Below are the code and all the weights of a small trained network. Each question names an input and a target symbol and asks about switching units off, where a switched-off unit gives its printed mean instead of its output.

import numpy as np


def w(rows, s, z=0):
    codes = np.array(rows[::2]) - 128.0
    scale = np.full(codes.shape[1], s)
    scale[-1] = z or s
    return codes * scale


def f(y):
    return y / 2 * (1 + np.tanh(0.7978845608 * (y + 0.044715 * y**3)))


def softmax(a):
    e = np.exp(a - a.max(-1, keepdims=True))
    return e / e.sum(-1, keepdims=True)


def log_softmax(a):
    a = a - a.max(-1, keepdims=True)
    return a - np.log(np.exp(a).sum(-1, keepdims=True))


def net(x, mask):
    ids = ['βζθλμξπστφ'.index(c) for c in x.split()]
    T = len(ids)
    res = E[ids] + P[:T]
    u = 0
    for l in range(2):
        r = res
        for j in range(2):
            rows = slice(2 * j, 2 * j + 2)
            q, k, v = (r @ M[l][rows].T for M in (Q, K, V))
            z = softmax(np.where(np.tri(T) > 0, q @ k.T / 2**0.5, -1e9)) @ v
            o = O[l][rows]
            res = res + np.where(mask[u + j], z, o[:, -1]) @ o[:, :-1]
        u += 2
        y = f(res @ A[l][:, :-1].T + A[l][:, -1])
        res = res + np.where(mask[u : u + 16], y, B[l][:, -1]) @ B[l][:, :-1]
        u += 16
    return log_softmax(res[-1] @ U[:, :-1].T + U[:, -1])


Q, K, V, O, A, B = {}, {}, {}, {}, {}, {}
E = w([
[173,213,153,129,167,129,33,149,102],'β',
[203,114,111,183,167,132,114,120,243],'ζ',
[167,163,183,224,125,88,204,148,142],'θ',
[151,126,175,187,106,251,170,130,133],'λ',
[158,197,128,172,72,157,151,119,202],'μ',
[136,82,165,102,70,115,152,114,120],'ξ',
[140,162,95,90,152,171,114,159,153],'π',
[124,177,121,161,155,18,89,88,115],'σ',
[146,48,118,95,171,72,123,175,137],'τ',
[124,167,160,133,161,111,170,201,69],'φ',
],0.018)
P = w([
[168,156,145,93,114,128,89,161,147],'0',
[24,101,220,87,175,75,121,97,210],'1',
[193,120,111,124,99,119,102,140,110],'2',
[28,112,217,101,189,98,138,115,233],'3',
[201,111,77,141,96,106,136,124,79],'4',
[29,111,223,99,194,99,134,122,243],'5',
[208,104,57,150,97,116,158,105,46],'6',
[30,122,226,103,208,117,130,134,240],'7',
[213,107,26,156,102,125,185,93,33],'8',
[35,123,221,103,209,120,124,140,248],'9',
[238,119,30,152,135,115,209,65,8],'10',
],0.012)
Q[0] = w([
[131,135,183,169,163,153,187,152,104],'0.h1',
[246,150,72,72,81,104,148,105,89],'0.h1',
[18,130,167,146,105,141,88,144,143],'0.h2',
[135,109,146,117,124,155,130,93,87],'0.h2',
],0.011)
K[0] = w([
[212,116,47,55,65,124,97,67,121],'0.h1',
[202,107,1,204,143,144,166,93,8],'0.h1',
[10,130,227,114,177,122,110,145,217],'0.h2',
[177,128,60,145,155,108,153,132,103],'0.h2',
],0.0086)
V[0] = w([
[129,140,143,159,126,176,206,163,78],'0.h1',
[113,145,136,152,84,43,137,186,127],'0.h1',
[99,102,190,152,46,115,254,68,157],'0.h2',
[146,180,144,156,166,224,131,229,159],'0.h2',
],0.0062)
O[0] = w([
[132,103,70,103,94,66,38,156,189,100],'0.h1',
[168,175,146,70,131,162,144,145,157,142],'0.h1',
[134,106,97,139,185,162,2,176,104,251],'0.h2',
[90,68,139,92,59,42,83,56,87,120],'0.h2',
],0.0075,0.0032)
A[0] = w([
[118,184,144,99,105,134,109,126,70,94],'0.n1',
[148,113,159,135,189,98,102,118,161,48],'0.n2',
[93,123,139,161,66,185,125,119,72,76],'0.n3',
[22,109,112,166,107,140,139,103,57,75],'0.n4',
[150,93,123,145,40,76,199,67,95,53],'0.n5',
[182,155,142,146,33,96,200,163,131,46],'0.n6',
[85,128,148,170,192,198,107,101,140,13],'0.n7',
[144,120,96,74,38,193,119,145,134,76],'0.n8',
[142,144,86,147,35,164,172,139,150,139],'0.n9',
[23,90,166,171,123,65,121,197,134,2],'0.n10',
[70,85,91,136,143,127,73,120,120,88],'0.n11',
[1,195,142,134,126,168,134,101,163,93],'0.n12',
[177,110,88,139,80,18,54,111,132,82],'0.n13',
[176,100,164,125,71,129,122,150,43,138],'0.n14',
[168,212,105,178,87,106,103,143,62,134],'0.n15',
[54,171,94,44,227,64,153,131,141,8],'0.n16',
],0.0099,0.007)
B[0] = w([
[127,61,138,185,192,98,144,162,110,114],'0.n1',
[101,184,159,109,109,82,186,86,121,165],'0.n2',
[149,162,123,43,101,73,137,116,139,130],'0.n3',
[132,115,105,138,114,128,106,160,192,108],'0.n4',
[44,113,100,126,170,67,221,53,163,172],'0.n5',
[144,153,154,169,147,132,157,3,119,179],'0.n6',
[118,90,134,110,22,55,170,74,106,178],'0.n7',
[100,238,152,51,145,148,105,59,77,176],'0.n8',
[161,163,168,83,188,158,110,67,108,209],'0.n9',
[168,166,133,156,169,245,187,150,121,182],'0.n10',
[156,133,123,115,73,122,197,153,125,121],'0.n11',
[110,123,119,123,98,87,40,218,130,246],'0.n12',
[39,157,49,147,108,166,87,121,168,196],'0.n13',
[100,165,56,104,181,68,162,161,162,252],'0.n14',
[122,2,125,135,169,163,68,116,110,238],'0.n15',
[28,131,32,225,47,181,155,70,109,205],'0.n16',
],0.008,0.0042)
Q[1] = w([
[118,138,111,196,148,216,176,135,146],'1.h1',
[63,125,236,151,98,148,126,158,160],'1.h1',
[182,166,57,111,236,120,108,86,111],'1.h2',
[234,181,76,81,1,119,196,117,133],'1.h2',
],0.006)
K[1] = w([
[114,122,89,107,145,154,158,144,103],'1.h1',
[54,130,244,131,96,117,111,151,152],'1.h1',
[190,106,2,129,184,127,149,114,125],'1.h2',
[108,158,154,195,164,57,90,136,116],'1.h2',
],0.0096)
V[1] = w([
[103,99,115,66,131,31,185,221,95],'1.h1',
[118,205,138,28,102,163,139,106,80],'1.h1',
[114,102,129,146,155,113,85,107,2],'1.h2',
[81,146,154,144,143,93,135,108,121],'1.h2',
],0.0093)
O[1] = w([
[118,151,123,167,131,244,80,24,157,12],'1.h1',
[104,50,102,254,181,136,143,161,150,251],'1.h1',
[90,206,220,146,97,147,135,186,248,137],'1.h2',
[178,149,110,99,160,139,98,182,140,213],'1.h2',
],0.007,0.0011)
A[1] = w([
[130,152,122,137,56,231,84,110,113,108],'1.n1',
[52,79,41,139,133,105,54,112,118,95],'1.n2',
[182,121,68,159,132,60,149,145,143,108],'1.n3',
[211,83,134,156,118,212,83,232,97,7],'1.n4',
[93,174,133,214,143,189,138,87,85,83],'1.n5',
[222,161,68,215,155,210,33,166,149,138],'1.n6',
[160,49,142,177,1,139,66,179,81,44],'1.n7',
[153,215,114,63,118,169,112,32,231,91],'1.n8',
[201,145,174,119,152,229,109,2,62,70],'1.n9',
[110,67,140,72,115,148,162,164,159,92],'1.n10',
[151,96,178,179,105,183,124,167,194,139],'1.n11',
[166,96,158,170,173,94,72,106,127,84],'1.n12',
[35,201,74,148,73,79,173,103,161,9],'1.n13',
[211,210,116,26,82,134,19,213,128,67],'1.n14',
[104,171,204,57,123,95,196,15,188,1],'1.n15',
[163,207,146,22,165,112,168,91,20,55],'1.n16',
],0.0088,0.0093)
B[1] = w([
[138,99,108,74,155,106,180,145,147,144],'1.n1',
[149,142,150,142,58,182,185,165,152,254],'1.n2',
[76,149,137,113,138,160,119,154,100,179],'1.n3',
[30,154,132,172,102,69,151,71,175,115],'1.n4',
[162,159,96,88,153,42,117,149,146,154],'1.n5',
[122,88,191,96,108,117,97,108,119,210],'1.n6',
[141,137,121,125,111,59,165,112,143,140],'1.n7',
[90,160,193,157,137,66,85,166,114,158],'1.n8',
[170,170,38,252,112,128,115,164,86,148],'1.n9',
[147,140,98,194,158,132,83,117,134,147],'1.n10',
[176,110,69,94,133,96,123,106,99,178],'1.n11',
[102,142,99,92,144,171,175,136,180,130],'1.n12',
[205,76,118,158,147,150,98,99,80,175],'1.n13',
[172,153,42,90,163,161,147,84,187,134],'1.n14',
[137,65,83,191,159,153,94,191,184,142],'1.n15',
[146,80,176,119,25,85,115,127,184,145],'1.n16',
],0.011,0.0044)
U = w([
[51,182,180,124,94,118,88,76,138,145],'β',
[125,59,126,150,141,101,126,156,199,3],'ζ',
[247,160,227,122,135,150,240,159,172,97],'θ',
[122,67,123,85,70,51,160,114,115,76],'λ',
[164,132,86,88,131,133,112,124,187,51],'μ',
[175,15,167,84,184,198,77,124,82,247],'ξ',
[97,101,112,137,63,178,149,168,170,160],'π',
[165,125,99,180,113,109,118,110,108,124],'σ',
[56,104,110,133,163,141,234,32,165,187],'τ',
[107,96,71,87,148,78,136,254,80,17],'φ',
],0.0083,0.0033)

Each question gives the input, a string of symbols that net reads in full, and the target symbol t.
The units are the heads (2 rows each of Q, K, V and O) and the neurons (one row each of A and B). Each row of codes is followed by its name. A weight is (code - 128) times the scale printed after its matrix; where a second scale follows, it is the last column's (O, A, B and U).
mask holds one flag per unit, layer by layer, with each layer's heads first. A switched-off unit (its flag False) gives its mean, the last column of its rows in O or B, instead of its output. The means were averaged over made-up inputs and are rounded, as every weight is.
A unit's drop is (log p(t) with every unit on - log p(t) with that unit switched off) / (log p(t) with every unit on - log p(t) with every unit switched off).
The circuit of an input: a set's keep is (log p(t) with only the set's units on - log p(t) with every unit switched off) / (log p(t) with every unit on - log p(t) with every unit switched off). Starting from the 12 units with the biggest drops (on a tie, the unit counted first), units are removed one at a time, each time the one whose removal leaves the highest keep (on an exact tie, the one counted first), for as long as the keep stays at least 0.8.
units of the circuit, in order: the units of the circuit, biggest drop first
unit that matters most: the unit with the biggest drop
k most important neurons: the k neurons with the biggest drops, biggest first
heads that matter: for each layer, one digit per head in row order, 1 if its drop is at least 0.15 and else 0, layers parted by /
input ξ ξ ξ σ, target σ: 2 most important neurons => [1.n13, 0.n16]
input λ τ ξ π θ, target ξ: unit that matters most => 0.h2
input ξ ξ π ξ ξ λ π β ξ ξ μ, target ξ: heads that matter => 11 / 10
input π ξ φ ξ β, target β: 3 most important neurons => [0.n13, 1.n8, 0.n14]
input π ξ θ π τ λ ξ, target σ: heads that matter => 01 / 10
input π θ ξ ξ λ ξ λ σ π ξ ξ, target τ: heads that matter => 01 / 00
input ξ σ θ σ τ π τ, target σ: units of the circuit, in order => [1.h1, 1.n9]
input σ ξ τ π φ, target σ: 2 most important neurons => [1.n9, 0.n6]
input θ ξ τ ζ σ ξ φ ξ λ ξ ξ, target π: units of the circuit, in order => [0.h1, 1.n2, 0.n13]
input π μ ξ ξ μ, target ξ: units of the circuit, in order => [0.n15, 1.n6]
input λ π ξ ξ π τ φ β σ, target β: heads that matter => 01 / 11
input τ φ π τ φ ζ τ, target β: heads that matter => 01 / 10
input λ π σ π ξ ξ σ ξ μ β ξ, target φ: units of the circuit, in order => [1.h1, 0.n9, 0.n6, 1.n3]
input σ π σ μ ζ ξ π, target λ: units of the circuit, in order => [0.h2, 1.h1, 1.n16, 0.n8]
input ξ ξ τ ξ ξ ξ β π ξ, target ζ: unit that matters most => 1.n15
input π β ζ φ π ξ τ λ μ ξ π, target φ: heads that matter => 11 / 10
input ξ π λ τ ξ ξ ξ ζ σ ξ ξ, target θ: heads that matter => 01 / 01
input π ξ ξ ξ λ τ τ ξ π, target σ: units of the circuit, in order => [0.h2, 1.n9, 0.n9]
input ξ ξ ξ θ π φ, target φ: heads that matter => 00 / 00
input ξ λ π, target ξ: units of the circuit, in order => [1.n6]
input ξ σ ξ ξ ζ ξ π θ φ, target τ: units of the circuit, in order => [0.h2, 0.n5]
input λ ξ θ ξ ξ, target μ: units of the circuit, in order => [0.h2, 1.n14, 0.h1, 1.h1]
input ξ λ ζ π λ, target λ: 2 most important neurons => [1.n16, 0.n3]
input ξ ξ σ π β θ ζ τ π λ β, target τ: units of the circuit, in order => [0.h2, 0.n5]
input π ξ σ, target τ: heads that matter => 11 / 00
input φ ξ τ λ ξ λ τ λ μ θ ξ, target φ: 3 most important neurons => [0.n9, 0.n6, 0.n15]
input ξ τ θ λ φ ξ ξ, target β: unit that matters most => 0.h2
input τ μ τ σ, target σ: units of the circuit, in order => [0.n16, 1.n13]
input π λ ξ τ σ, target ξ: heads that matter => 11 / 00
